6446,7527,7572,8527
7808,2974,8282,8297
7517,7726,7572,8776
-> 7726

-567,78,354,275,216,704,267 -> 78

66,45,27,35,26,65
78,48,44,46,43,56
63,38,56,0,71,63
-> 38

38,513,786,527,315,584 -> 513

9768,3038,5133,1104,7210 -> 3038

236,209,234,301,263
120,41,76,374,186
454,754,560,96,375
-> 754

715,592,418,142,321,923,490 -> 592

129,594,756,282 -> 594

5551,6215,7750,6241,3501,7668,4272
8450,5289,2470,6000,8318,3961,8123
7392,6375,5084,6944,4401,7485,6819
-> 6375

3,423,953,845 -> 423
---
((-95, -22, 7, -46, -66, -18, 28), (-52, -65, 78, 18, 39, 30, 8), (40, 17, -26, 39, 90, -40, 48)) ans = -65
((32, -50, -4, 7, 11, -42), (7, 11, -50, -23, -81, 32)) ans = 11
((-70, 47, -21, -66), (-83, 59, -4, 94)) ans = 59
((11, 25, 37, -12, 8), (-8, 74, -7, 22, -3)) ans = 74
((20, 6, 4, -3, 8), (-14, 52, -45, 5, 72), (1, -16, 9, -23, 12)) ans = 52
((-2, -10, 9, -11), (73, 25, 20, -52)) ans = 25
((-38, 14, 32, -42, 9), (-84, -49, 21, 80, 49)) ans = -49
((-30, 23, -74, 2), (-6, 27, 0, 9), (-33, -73, 1, 10)) ans = 27
---
-65    3   67  -70  -10   81  -65
-65  -68  -64  -43  -10   29   49
-67   74  -80   85  -87   90  -89
value 29

-35   -5  -31    6  -35  -27   45
-29  -47  -98   26    0  -35   58
 19   -1   -6   29   16    8    8
value -35

 11   57   22   34
-25   55   43  -76
 -4   71   -4    0
value 43

-49   49   88   50
-15  -19  -98   16
 -8  -46  -31   28
value -98

-54  -82   61   68
 22   24  -52   58
-45  -90   50   67
value -52

 10    3   50  -58  -33   21
-11  -19   89   26  -56   99
-18   12  -34    6   81   83
value -56

-13   40  -60  -37   41
  1   34   28   12    4
-10    3    1  -79   21
value 12

  1   23   44   45
-15   23   32   44
  1   23   32   74
value 32

 53   -8  -30   37   38   30  -43
 14   27   54  -43   31    0   38
 38   41   10  -79   50  -43   56
value 0
---
[[15 38 80  9 20]
 [ 2  3  9 20  9]
 [17 34 64  8 12]] ans = 80

[  1 -12  58  48  92] ans = 58

[[-79 -70  66  27 -48]
 [-20  47  27  26 -85]
 [-20 -29 -84 -31  94]] ans = 66

[-70   8  83  67  10] ans = 83

[ 86 -14  21  80 -63] ans = 21

[[-50 -22  71  28 -19]
 [-53 -35  79  -5  19]] ans = 71

[[-48  55  61 -31 -43]
 [  7  -2  72 -21  63]] ans = 61

[[ 49  15 -40  -5  13]
 [ 45  25 -35  15  28]
 [-35   6  79 -84  34]] ans = -40

[ 21 -34   9 -83 -25] ans = 9

[[ 41  52 -46  -4  61]
 [ 77  -9 -61  46 -26]
 [ 44 -94 -23  33 -82]] ans = -46
---
[3, -13, 84, -17, 61, -9, -67] out 3
[88, 46, -11, 44, 76, 48, 6] out 88
[32, -12, 76, -30, 4] out 32
[21, -61, 75, 24, 18] out 21
[45, 17, -62, -27, 76] out 45
[89, 21, -4, 33, -27, -40] out 89
[86, 19, 6, 33, 20, 39] out 86
[-86, 43, -31, -47, 81, -7] out -86
[-52, 75, -31, 23, 88, -62] out -52
---
-381	-526	971	-601	356	929	413
294	-92	345	37	-152	104	851
-> -92

137	63	112	21
42	125	213	157
-> 125

6	8	0	7	4	0
2	5	4	3	7	5
-> 5

-5	-31	8	26
-2	-24	-12	20
-> -24

1	1	2	2	4	6
4	8	1	2	1	1
-> 8

1674	6901	9392	4551	9984	8626
1677	7528	8683	4072	9441	8868
-> 7528

24	27	1	5
-45	8	37	-46
-> 8
---
[26, 49, 29, -3, 85] yields 49

[[43, 12, 42, -15, 14],
[80, 60, 2, 74, 26],
[43, 36, -59, -15, -38]] yields 12

[50, 100, -68, 11, -84, -100] yields 100

[51, -70, 36, -10, -83] yields -70

[-15, 51, 16, -77, -69] yields 51

[[89, -10, 14, -34, 50, 31, 82],
[14, -20, 49, -49, 80, -39, 57]] yields -10

[[100, 38, 21, -91, -55, 54],
[-51, -99, 70, -29, 27, 4]] yields 38

[[23, -25, -1, 0],
[3, 76, 1, 1]] yields -25
---
[[-22, 3, 34, 23],
[28, -31, 25, 39],
[-17, 2, 70, 88]] Answer: 88, -31

[12, -61, 87, -98, -6] Answer: 87, -98

[-49, -10, 93, 7, -18, 82, 53] Answer: 93, -49

[[-8, 28, -17, 16, 44, 24, -37],
[12, -43, 33, 73, -30, -27, -45]] Answer: 73, -45

[-62, -41, -14, -15, -78, -38, -3] Answer: -3, -78

[[60, 61, -22, -23, -21, -37, -55],
[-20, -88, -33, -11, 89, 63, -46],
[-8, -79, -52, -23, 93, 50, -44]] Answer: 93, -88

[-7, 1, -8, -72] Answer: 1, -72
---
((-1.446, -1.752, 1.292, 2.163, -0.986), (-2.133, -1.424, -1.362, 0.250, -1.754)) ans = -1.362
(-1.61, 1.75, -1.78, -0.43) ans = 1.75
(-0.172, -0.021, -0.176, -0.121, -0.074, -0.117, 0.129) ans = -0.074
(0.08, 0.15, -0.05, -0.13, 0.10, -0.12) ans = -0.13
((-4.01, -27.95, 169.49, -162.17, -9.56, -7.71), (-6.25, -24.51, -180.98, 85.73, -9.36, -13.46)) ans = 85.73
((1.223, 0.623, 1.378, 2.161, -0.890), (-0.814, -1.357, -1.142, 0.722, -1.476)) ans = -1.142
(105.2, -68.3, -90.5, -115.6) ans = -68.3
(-0.123, 0.021, 0.122, -0.002) ans = 0.021
---
[[ -3  -5   6   0   2   9   0  -6   0 -13 -20 -18   0 -58 -10]
 [ -1 -71  -1   8  -4  11 -18  11  -2  -6  50  14   5  40   5]
 [ -2 -28   7   2   1  12 -16   4   0 -12  -8 -13   0 -53  -5]
 [ -5  -3   1   5   0  -3   2  -7  -1 -10  -7 -10   2 -35  -6]
 [  0 -41   4   6  -2   7 -15  12  -1 -10  20   4   4   6   2]] Answer: 2

[[ -7  88 -21  55  19  -2]
 [-18  97 -12  55 -12 -62]
 [ 97 -43  75 -52 -81 -77]
 [-32  86 -37  87  33  36]
 [-10  25 -30  47  42  16]
 [-18 -80  26 -44 -20  18]
 [-52 -27 -38  43  62  61]
 [-28  49  -5  65 -11 -21]
 [-41  42 -32 -25  26  -3]
 [ 10  24   6  14  -4  13]] Answer: 13

[[ 73  23 -30 -91 -45  15  85  73  34 -35]
 [ 25 -91 -43 -36  38  77  47 -34 -66 -74]
 [-75  11  38  95  25 -38 -91 -51  -6  60]
 [ 46  76   1 -58 -63 -36  49  84  73  13]
 [-65 -52  13  79  53  10 -75 -85 -57  13]] Answer: 13

[[-10 -73  -7  -4 -12   3 -33  20 -15 -14   8  43 -57  44]
 [ 42 -12  18   4   3   3 -35   4  25 -60   3  27 -42   9]
 [-36 -51  17  -6  12 -24  18  37 -32  62  -6  11 -11 -71]
 [-10  25 -28 -45 -58 -54  50 -24 -27   5 -49  32 -94 -26]
 [-23  60  12 -15 -26  -5  37 -28  38 -39   1  25 -42   6]
 [ 19  -6 -19 -33  21 -43  16 -76  39 -12 -20 -42 -14 -12]
 [-63 -36 -70 -21  13 -40 -44 -24  27 -85 -26  -8  18  30]
 [ 17  -9 -52  42 -37  35  17  16 -35 -58  46  12   2  -3]
 [ -1  25 -53 -29 -66 -58  33 -65  22 -29 -65 -15 -24  -2]] Answer: -2

[[-82  52 -42 -16  55 -75  11]
 [-35  23  10 -22  20  -9 -13]
 [-67  35 -39  16  95 -84  30]
 [-82  28 -39   1  83 -63  50]
 [-78  30 -36   9  69 -59  41]
 [-47  29  -8 -29 -15  -5  -7]
 [-78  40 -37   0  98 -83  28]
 [-78  57 -51 -16  15 -70   0]
 [-72  52 -33  -8  -7 -45  -7]] Answer: -7

[[  2 -33  26 -10 -72   4  34  14  46  24 -37  18  -6  51 -26]
 [-10 -44  36   6 -45  22  17   8  31 -13 -20  11 -35  67 -32]
 [-11 -48  37 -34 -24 -11  73  35  23 -25  -4  42   3  36 -52]
 [ 24 -62  64   9 -56  19  38  15  20   5 -59  -3 -35  68 -50]
 [-15 -39  37 -30 -47  36  15  -4  30  20 -48  41 -33  69 -13]
 [-13 -45  48 -41 -14  -2  72  46  47 -11 -54  61 -10   7 -32]] Answer: -32

[[ 11  10  26 -22  10  44]
 [-47  -7 -99 -18 -99 -41]
 [-13  -7 -29  12 -16 -32]
 [-28  14 -51 -70 -89  57]
 [ 12  21  33 -62 -11  92]
 [ 36  -8  72  56  96 -27]
 [-36  10 -69 -63 -99  37]
 [-28 -14 -63  25 -37 -67]
 [ 11   0  23   9  27   3]] Answer: 3
